Each row has a name. After each piece below comes the name of the row it's from, unless a question asks for something else. Each question is about the rows just above it.

J_179: [ 69 119 155 133  84 122 123 118 148 116 181 129 108  75 167 115 141 118
 138 128 140 175 114 157 156 146 113 173  72 129 130 118 111 123  83 119
  83 116 146  86 162  47 111 138]
J_514: [153 102 136 107 148 123  85 182 162  89 136  88 103 115 147 122  99 120
 105 116 116 179 121 188 118  77 108  81 117 161  84 126  84 119 195 137
  99 110 126 136 149  83 158 134]
J_131: [191 142  97 127 173 134 130 139 112 142  74 128 142 177  86 138 110 142
 114 127 112  88 139 101 100 103 140  87 181 130 121 137 143 135 177 140
 171 140 107 170  96 207 144 125]
J_738: [122  78 154  96 152 118  99 175 154  72 146  77 119 122 171 112 119 105
 105 119 126 178 129 184 109  93 117  73 123 143  97 135  79 109 167 136
 101  98 141 113 158  86 156 108]
J_256: [151 136 106 127 164 129 163 109  94 146  85 142 160 173  99 123 141 131
 120 132 125  73 148  71  93 136 154 110 184 103 151 147 159 135 122 140
 182 133 116 138 102 222 126 104]
J_943: [140 185 103 168  86 141 135  91 115 188 118 177 125 126  97 162 122 156
 161 137 130  87 116  96 174 160 127 188 113 131 145 108 165 144 105 109
 136 167 117 162  98 137 105 166]
J_470: [195 131 116 125 150 134  81 177 151 120 105 105 110 144 105 151  84 139
 119 120 110 140 119 170 132  80 113  78 134 167  83 120 104 127 216 130
 119 136 115 182 118 120 159 150]
J_65: [ 75  75 186 107 115 129 120 154 123  77 156  79 159 149 182 145 149  95
 156 138 148 136 130 184 159 153 132  89 117 120 128 126  92  96 115 100
 106 113 159 120 145  79 142  92]
J_198: [136 129 153 142 102 149 112 144 105 132 111 111 167 186 114 197 125 127
 187 144 141  75 122 160 200 165 136 102 133 136 130 107 123 109 145  80
 132 161 142 196  94 122 141 125]
J_144: [190 137 120 133 138 140  84 172 137 130  99 108 126 163  97 173  89 140
 141 127 114 115 120 169 155 101 118  81 138 164  92 113 110 123 210 114
 126 151 119 200 104 126 159 148]
J_444: [206 140  95 123 172 130 101 163 141 133  87 118 113 149  92 132  89 143
 100 119 104 126 131 132  98  73 122  81 159 156  94 131 123 137 209 148
 145 134 105 171 110 166 155 143]
Shuffled J_943 with one entry gone: [117 166  87 105 165  86 125 118 105 108 185 160 115  98 161 130 168 141
 136 127 162 113 137 126 162 137 174 116 177 140 156  97 188 103 122 109
 144 188 131 135 167 145  91], missing	[96]
Among the named rows, does one hold [122  73  98 132] next to each other, in this order?	no
Does one of the named rows hold [113 173  72 129] side by side, in this order?	yes

J_669: [140 174  89 175 142 126 127 103 120 134 150 128  95 140 147 138 115 160
 140 124 162 149  98  99 137 106 138 116 138 141 109 142 116 154 142  73
 163 131 121 154  87 128  84]
J_486: [106 135 169 145 121  90 106 128 108 138 129 133 108 137 108 133 133 161
 128 110 122  92 119  80 147 128 128 124 165 146 126 156 131 152 179 119
 168 128 211 117 107 133 120]
J_591: [127  95 110  91 128 145 147 105 136 143 132 121 154  75 128 140 149  89
 138 128 139 104 151 173 153 128 126 151 104 112 168 128 162  88  81 131
 124 128 167 101 107 169 135]
J_762: [100  86 128  99 115 128 124 136 123 136 108 126 116 115  66 128 168  83
 110 121 127  97 151 128 128 131 103 120 128 124 152 108 144  93 118 148
 105 120 183  77 128 126 177]
J_264: [127  95 110  91 128 145 147 105 136 143 132 121 154  75 128 140 149  89
 138 128 139 104 151 173 153 128 126 151 104 112 168 128 162  88  81 131
 101 177 133 119 128 127 131]
J_700: [111  79 169  86 107 124 129 128 120 128 105 128 146 113  88 128 154  95
 115 128 108 128 153 153 121 145 109 138 128 113 152 119 141 103 118 128
 128 123 169  88 158 103 175]
J_486 without one entry, shuffled: [145 128 179  90 128 108 133 165 124 147 117 126 107 128 129 131 137 138
 211 169 108 106 121 133 120 168 156 152 110  92 106 122 133 133 161 119
 128 108 135  80 119 128]. Gone:	[146]
Which entry of J_700 is missing from [128 119 128 123 128 107 141 124 129  79 118 158 128 153 109 175 138 154
 128 111 169  88 113 128 128 153 103 105 113 103 120 108 145 121 152 128
 115 146  95 169  88 128]?	[86]

